Below are the code and all the weights of a small trained network. Each question names an input and a class and asks about switching units off, where a switched-off unit gives its printed mean instead of its output.

import numpy as np


def w(rows, s, z=0):
    codes = np.array(rows[::2]) - 128.0
    scale = np.full(codes.shape[1], s)
    scale[-1] = z or s
    return codes * scale


def norm(h):
    return h / np.sqrt((h * h).mean(-1, keepdims=True) + 1e-5)


def f(y):
    return np.maximum(y, 0)


def log_softmax(a):
    a = a - a.max(-1, keepdims=True)
    return a - np.log(np.exp(a).sum(-1, keepdims=True))


def net(x, mask):
    res = np.array(x, float).reshape(1, 6) / 4 @ E
    u = 0
    for l in range(4):
        y = f(norm(res) @ A[l][:, :-1].T + A[l][:, -1])
        res = res + np.where(mask[u : u + 7], y, B[l][:, -1]) @ B[l][:, :-1]
        u += 7
    return log_softmax(norm(res)[-1] @ U[:, :-1].T + U[:, -1])


A, B = {}, {}
E = w([
[127,125,128,130],'x0',
[215,151,254,97],'x1',
[60,114,163,64],'x2',
[165,86,105,105],'x3',
[127,131,122,128],'x4',
[163,227,46,7],'x5',
],0.0082)
A[0] = w([
[117,58,57,113,194],'0.n0',
[106,170,81,115,116],'0.n1',
[219,125,56,212,40],'0.n2',
[174,125,200,117,47],'0.n3',
[1,124,192,39,3],'0.n4',
[147,150,98,137,129],'0.n5',
[104,135,107,144,19],'0.n6',
],0.0065,0.0049)
B[0] = w([
[175,125,188,131,252],'0.n0',
[131,113,157,86,186],'0.n1',
[108,158,129,142,173],'0.n2',
[163,134,196,91,165],'0.n3',
[121,2,127,53,164],'0.n4',
[142,124,131,158,163],'0.n5',
[111,125,128,112,128],'0.n6',
],0.0097,0.0036)
A[1] = w([
[72,72,173,88,65],'1.n0',
[122,66,124,171,5],'1.n1',
[156,163,173,141,8],'1.n2',
[49,206,166,137,100],'1.n3',
[43,98,6,168,120],'1.n4',
[127,217,124,201,132],'1.n5',
[162,209,122,234,61],'1.n6',
],0.013,0.0028)
B[1] = w([
[126,80,93,89,217],'1.n0',
[108,164,108,142,181],'1.n1',
[137,125,181,135,172],'1.n2',
[158,81,92,115,170],'1.n3',
[189,149,249,75,253],'1.n4',
[116,88,100,88,187],'1.n5',
[161,77,100,116,207],'1.n6',
],0.016,0.0056)
A[2] = w([
[232,126,81,115,128],'2.n0',
[79,102,118,125,72],'2.n1',
[28,64,4,131,255],'2.n2',
[107,151,113,158,79],'2.n3',
[181,170,129,226,139],'2.n4',
[44,131,162,219,102],'2.n5',
[58,2,126,192,13],'2.n6',
],0.0082,0.003)
B[2] = w([
[80,46,76,170,253],'2.n0',
[137,140,128,64,137],'2.n1',
[137,119,171,96,193],'2.n2',
[101,209,1,94,128],'2.n3',
[143,102,74,91,155],'2.n4',
[13,247,125,145,141],'2.n5',
[69,97,169,159,193],'2.n6',
],0.0068,0.0045)
A[3] = w([
[118,111,163,124,90],'3.n0',
[127,254,39,103,213],'3.n1',
[112,69,76,84,123],'3.n2',
[77,114,179,102,64],'3.n3',
[75,84,193,204,176],'3.n4',
[122,55,121,105,189],'3.n5',
[105,65,119,112,4],'3.n6',
],0.013,0.0031)
B[3] = w([
[110,204,132,143,171],'3.n0',
[9,209,79,209,177],'3.n1',
[158,66,78,171,213],'3.n2',
[188,107,92,127,182],'3.n3',
[91,198,66,87,206],'3.n4',
[179,149,62,172,255],'3.n5',
[147,159,141,154,170],'3.n6',
],0.012,0.0076)
U = w([
[173,36,101,106,250],'0',
[226,186,247,79,28],'1',
[49,202,80,169,116],'2',
[203,109,86,114,72],'3',
],0.012,0.0022)

Each question gives the input, the list of numbers given to net, and the class t.
The units are the neurons (one row each of A and B). Each row of codes is followed by its name. A weight is (code - 128) times the scale printed after its matrix; where a second scale follows, it is the last column's (A, B and U).
mask holds one flag per neuron, layer by layer. A switched-off neuron (its flag False) gives its mean, the last column of its row in B, instead of its output. The means were averaged over made-up inputs and are rounded, as every weight is.
A unit's drop is (log p(t) with every unit on - log p(t) with that unit switched off) / (log p(t) with every unit on - log p(t) with every unit switched off).
The circuit of an input: a set's keep is (log p(t) with only the set's units on - log p(t) with every unit switched off) / (log p(t) with every unit on - log p(t) with every unit switched off). Starting from the 12 units with the biggest drops (on a tie, the unit counted first), units are removed one at a time, each time the one whose removal leaves the highest keep (on an exact tie, the one counted first), for as long as the keep stays at least 0.8.
circuit, biggest first: the units of the circuit, biggest drop first
most important unit: the unit with the biggest drop
top k neurons: the k neurons with the biggest drops, biggest first
top k neurons in layer l: the k neurons of layer l with the biggest drops, biggest first
drop of u: that unit's drop, to one decimal
input [-8,-5,-2,4,0,6], class 2: circuit, biggest first : (3.n1)
input [-6,-1,-1,1,-1,4], class 2: circuit, biggest first : (3.n1 1.n4)
input [-4,4,-3,-7,7,-8], class 2: circuit, biggest first : (1.n4 3.n4)
input [7,-7,-6,2,-5,-8], class 2: top 3 neurons in layer 1 : (1.n1 1.n0 1.n3)
input [7,-5,-5,5,4,-7], class 2: circuit, biggest first : (1.n1 3.n4)
input [6,6,-7,-7,3,7], class 0: top 2 neurons : (1.n6 1.n5)
input [-7,2,-3,0,5,5], class 2: top 2 neurons : (3.n1 1.n4)
input [1,-2,-2,0,-8,-3], class 2: circuit, biggest first : (3.n4 1.n1)
input [-3,6,-5,-8,-8,-8], class 2: circuit, biggest first : (1.n4 3.n4)
input [-7,7,7,3,4,2], class 0: top 2 neurons : (1.n4 1.n0)
input [-5,-1,-8,-7,1,6], class 0: top 2 neurons in layer 1 : (1.n6 1.n5)
input [7,-1,5,-2,8,7], class 2: top 2 neurons : (3.n1 1.n6)
input [4,5,4,-6,1,0], class 3: top 2 neurons : (1.n4 1.n0)
input [8,0,3,1,-2,-4], class 2: most important unit : 3.n4
input [-8,-7,6,3,-7,5], class 1: top 2 neurons : (1.n4 1.n6)
input [-4,-8,5,-1,8,-6], class 1: drop of 1.n4 : 1.0
input [5,-5,3,-2,-3,1], class 1: drop of 1.n4 : 0.8
input [-2,4,8,-3,6,1], class 0: drop of 1.n3 : 0.0
